Below is a small trained network, with its code and all its weights. Each question gives an input and a class and asks what happens when units are switched off, that is, made to give their printed mean instead of their output.

import numpy as np


def w(rows, s, z=0):
    codes = np.array(rows[::2]) - 128.0
    scale = np.full(codes.shape[1], s)
    scale[-1] = z or s
    return codes * scale


def f(y):
    return y / 2 * (1 + np.tanh(0.7978845608 * (y + 0.044715 * y**3)))


def log_softmax(a):
    a = a - a.max(-1, keepdims=True)
    return a - np.log(np.exp(a).sum(-1, keepdims=True))


def net(x, mask):
    res = np.array(x, float).reshape(1, 8) / 4 @ E
    y = f(res @ A[0][:, :-1].T + A[0][:, -1])
    res = res + np.where(mask, y, B[0][:, -1]) @ B[0][:, :-1]
    return log_softmax(res[-1] @ U[:, :-1].T + U[:, -1])


A, B = {}, {}
E = w([
[173,188,199,146,198,123,180],'x0',
[114,128,134,148,111,125,136],'x1',
[130,124,128,131,125,133,132],'x2',
[135,133,125,114,142,122,114],'x3',
[187,61,155,94,90,18,174],'x4',
[198,247,103,109,47,135,126],'x5',
[122,126,132,136,118,131,134],'x6',
[127,131,126,123,133,125,126],'x7',
],0.016)
A[0] = w([
[55,113,144,174,211,178,66,204],'N0',
[144,165,175,126,196,126,214,158],'N1',
[173,153,92,114,88,43,154,72],'N2',
[80,113,125,158,174,145,136,155],'N3',
[98,89,8,106,81,123,103,252],'N4',
[135,40,138,140,158,32,145,140],'N5',
[157,205,65,160,100,175,84,112],'N6',
[141,210,94,149,112,223,124,150],'N7',
[113,117,191,109,171,126,169,129],'N8',
[181,105,235,141,152,131,162,113],'N9',
[190,121,128,126,82,66,143,81],'N10',
[121,166,131,143,163,133,154,120],'N11',
[174,139,94,118,112,139,183,129],'N12',
[102,129,119,150,64,131,122,161],'N13',
[179,105,135,78,81,51,181,110],'N14',
[102,64,81,105,144,134,104,173],'N15',
[108,101,112,155,184,165,136,152],'N16',
[112,58,84,126,61,81,108,176],'N17',
[108,83,85,108,127,110,131,118],'N18',
[152,183,248,148,176,135,159,157],'N19',
[141,54,145,155,133,145,111,120],'N20',
[166,155,87,116,103,95,165,110],'N21',
[94,102,82,173,139,237,98,170],'N22',
[190,157,116,124,100,113,132,138],'N23',
[49,151,144,142,160,184,119,191],'N24',
[96,91,138,134,182,175,111,176],'N25',
[122,178,188,154,185,101,199,167],'N26',
[131,16,170,92,131,49,130,164],'N27',
[118,124,88,90,146,114,130,146],'N28',
[189,156,146,72,41,87,151,72],'N29',
],0.013,0.011)
B[0] = w([
[136,101,182,163,74,173,53,250],'N0',
[191,96,132,148,121,117,140,214],'N1',
[133,93,145,149,112,191,73,179],'N2',
[148,84,150,162,111,143,99,184],'N3',
[18,149,107,64,55,126,102,248],'N4',
[72,126,76,147,184,110,212,231],'N5',
[118,196,86,77,161,41,172,231],'N6',
[191,254,137,83,130,84,172,255],'N7',
[170,70,109,150,135,81,124,177],'N8',
[184,95,86,121,174,123,148,190],'N9',
[124,89,154,151,112,126,97,180],'N10',
[176,148,164,159,169,142,134,164],'N11',
[142,123,168,129,129,132,109,159],'N12',
[116,139,117,88,124,131,110,168],'N13',
[114,53,153,159,110,131,116,212],'N14',
[68,159,152,143,124,166,120,201],'N15',
[165,68,157,147,128,152,77,183],'N16',
[74,163,138,133,113,158,153,219],'N17',
[104,159,150,109,137,117,182,169],'N18',
[238,151,180,141,202,126,158,233],'N19',
[107,118,162,106,151,123,173,171],'N20',
[131,133,136,146,145,179,90,165],'N21',
[121,159,120,118,104,128,96,236],'N22',
[135,140,146,123,108,176,116,179],'N23',
[136,138,158,120,87,150,94,226],'N24',
[120,80,145,158,107,158,89,200],'N25',
[213,65,151,139,183,114,111,217],'N26',
[62,125,115,160,161,107,196,250],'N27',
[97,156,122,169,128,136,123,145],'N28',
[136,87,150,123,82,217,36,194],'N29',
],0.011,0.021)
U = w([
[88,111,149,116,70,185,88,247],'0',
[200,97,140,187,107,174,96,112],'1',
[69,135,101,139,120,141,236,118],'2',
[152,67,105,132,165,55,203,3],'3',
[132,193,8,84,78,100,134,141],'4',
[172,197,172,110,161,131,208,81],'5',
],0.014,0.0028)

Each question gives the input, the list of numbers given to net, and the class t.
The units are the neurons (one row each of A and B). Each row of codes is followed by its name. A weight is (code - 128) times the scale printed after its matrix; where a second scale follows, it is the last column's (A, B and U).
mask holds one flag per neuron, in row order. A switched-off neuron (its flag False) gives its mean, the last column of its row in B, instead of its output. The means were averaged over made-up inputs and are rounded, as every weight is.
A unit's drop is (log p(t) with every unit on - log p(t) with that unit switched off) / (log p(t) with every unit on - log p(t) with every unit switched off).
unit that matters most: the unit with the biggest drop
k most important neurons: the k neurons with the biggest drops, biggest first
drop of u: that unit's drop, to one decimal
input [-1,1,-8,-2,2,1,-7,-1], class 0: most important neuron -> N6
input [-3,0,3,-6,5,1,-6,-7], class 0: 4 most important neurons -> N29, N6, N2, N7
input [7,3,1,7,1,-7,-3,6], class 3: 3 most important neurons -> N5, N27, N29
input [-4,3,-8,0,0,7,7,1], class 4: 3 most important neurons -> N6, N0, N7
input [3,7,3,-1,1,1,-7,-5], class 1: 4 most important neurons -> N6, N7, N5, N27
input [1,-2,1,-6,5,-6,3,-1], class 3: 3 most important neurons -> N4, N8, N9
input [-8,-2,5,-8,1,-6,-3,0], class 2: 2 most important neurons -> N27, N5
input [1,-5,1,3,2,-8,0,5], class 3: 2 most important neurons -> N8, N4
input [-3,5,-1,-2,1,7,-8,-6], class 0: 2 most important neurons -> N29, N2
input [8,-3,-6,-4,0,-8,7,-1], class 1: 2 most important neurons -> N0, N6
input [-4,1,-1,-7,4,-6,1,6], class 2: drop of N26 -> 0.0
input [3,1,4,2,-7,2,5,-6], class 5: drop of N7 -> 0.9
input [4,-3,6,-7,2,8,2,7], class 1: drop of N29 -> 0.1
input [5,3,0,3,7,0,7,0], class 3: unit that matters most -> N5
